Rows, each with roughly how far along a hidden order it lies (0 to 9)
(in the rows, 100 means zero)
[126, 91, 121, 79, 126, 139, 43, 126, 95, 74, 111, 51, 147, 114, 69, 130, 72, 105, 165, 126, 96, 138, 90, 161] : 6
[164, 77, 125, 21, 113, 183, 111, 64, 118, 50, 40, 47, 120, 154, 7, 141, 100, 63, 133, 126, 119, 87, 70, 101] : 0
[134, 90, 119, 63, 126, 149, 68, 143, 97, 72, 110, 38, 149, 121, 60, 137, 77, 112, 160, 122, 102, 129, 87, 158] : 4
[130, 98, 119, 74, 100, 136, 87, 75, 98, 66, 79, 68, 114, 123, 53, 127, 94, 91, 128, 121, 98, 102, 84, 102] : 6
[118, 86, 95, 68, 118, 126, 86, 158, 105, 106, 109, 82, 130, 117, 83, 131, 97, 87, 111, 97, 116, 104, 92, 146] : 9
[139, 102, 121, 54, 95, 141, 89, 97, 81, 64, 96, 31, 142, 133, 50, 158, 83, 117, 148, 117, 90, 102, 75, 146] : 1
[121, 94, 120, 64, 104, 136, 82, 111, 92, 82, 96, 49, 120, 123, 77, 147, 105, 114, 136, 109, 108, 103, 80, 168] : 2
[132, 89, 121, 70, 102, 144, 89, 62, 102, 76, 75, 64, 118, 132, 63, 129, 95, 82, 129, 118, 103, 105, 82, 113] : 4
[147, 79, 106, 47, 154, 180, 51, 198, 113, 71, 115, 36, 170, 127, 29, 130, 56, 89, 174, 129, 112, 146, 91, 157] : 7
[139, 99, 132, 64, 115, 139, 71, 101, 89, 60, 92, 36, 139, 116, 64, 133, 90, 128, 163, 126, 95, 123, 84, 155] : 1
[131, 88, 126, 63, 128, 141, 47, 135, 95, 74, 109, 36, 149, 119, 76, 130, 90, 122, 166, 124, 104, 137, 88, 185] : 3
[129, 86, 102, 67, 109, 126, 105, 105, 108, 80, 82, 75, 108, 120, 57, 118, 92, 87, 109, 109, 108, 95, 89, 91] : 8
[123, 117, 129, 85, 92, 109, 80, 70, 74, 52, 102, 41, 127, 111, 66, 126, 87, 139, 147, 123, 77, 115, 83, 129] : 3
[137, 86, 133, 53, 109, 143, 87, 74, 102, 70, 71, 50, 118, 129, 63, 136, 115, 100, 129, 117, 113, 102, 79, 150] : 1

Part 2:
[76, 127, 118, 107, 104, 93, 91, 117, 102, 97, 105, 101, 94, 85, 101, 110, 75, 80, 94, 95, 103, 114, 102, 110, 64, 132, 98, 105, 105, 96, 114, 117, 121, 75, 109, 89, 105, 95, 93, 98, 98] : 5
[93, 97, 115, 105, 96, 100, 104, 98, 98, 92, 115, 83, 101, 107, 99, 95, 96, 84, 103, 103, 107, 107, 110, 99, 135, 124, 101, 101, 105, 110, 103, 82, 124, 111, 107, 117, 85, 91, 87, 89, 102] : 6
[96, 116, 114, 100, 110, 93, 97, 80, 97, 98, 100, 106, 96, 71, 92, 106, 92, 84, 102, 112, 107, 106, 104, 107, 79, 101, 57, 95, 118, 94, 100, 117, 125, 93, 124, 95, 100, 90, 87, 99, 98] : 0
[98, 130, 96, 113, 103, 113, 92, 117, 90, 104, 109, 78, 83, 118, 115, 79, 117, 103, 82, 79, 101, 113, 95, 94, 70, 104, 110, 103, 97, 94, 76, 122, 136, 135, 102, 127, 171, 115, 97, 85, 102] : 9
[87, 123, 97, 108, 92, 92, 99, 88, 97, 79, 114, 99, 85, 75, 96, 78, 110, 77, 113, 97, 92, 109, 111, 89, 91, 103, 101, 105, 94, 89, 126, 74, 141, 176, 112, 102, 123, 111, 116, 95, 102] : 5
[49, 140, 140, 103, 133, 90, 98, 70, 78, 67, 107, 88, 54, 81, 94, 91, 83, 72, 131, 102, 95, 113, 111, 113, 117, 113, 62, 92, 119, 81, 94, 88, 174, 126, 103, 103, 113, 95, 88, 88, 97] : 6
[92, 117, 97, 111, 134, 107, 97, 116, 99, 66, 98, 110, 100, 86, 94, 88, 109, 116, 96, 102, 112, 108, 104, 89, 97, 112, 100, 95, 96, 110, 131, 101, 92, 144, 139, 89, 126, 91, 80, 97, 97] : 5
[84, 119, 111, 104, 124, 108, 99, 128, 97, 97, 93, 99, 62, 89, 89, 88, 88, 91, 106, 89, 96, 110, 89, 101, 83, 107, 86, 103, 90, 105, 123, 112, 144, 127, 106, 113, 124, 100, 67, 91, 100] : 6
[61, 150, 122, 107, 89, 102, 104, 81, 99, 102, 99, 98, 89, 81, 98, 89, 75, 105, 87, 116, 91, 104, 110, 91, 67, 119, 87, 89, 91, 54, 85, 83, 92, 147, 91, 104, 130, 111, 100, 95, 93] : 4
[58, 134, 125, 109, 121, 101, 107, 107, 128, 119, 100, 117, 67, 77, 105, 102, 79, 72, 118, 120, 116, 106, 95, 119, 143, 117, 76, 42, 68, 89, 91, 83, 49, 85, 100, 102, 129, 103, 85, 97, 97] : 6
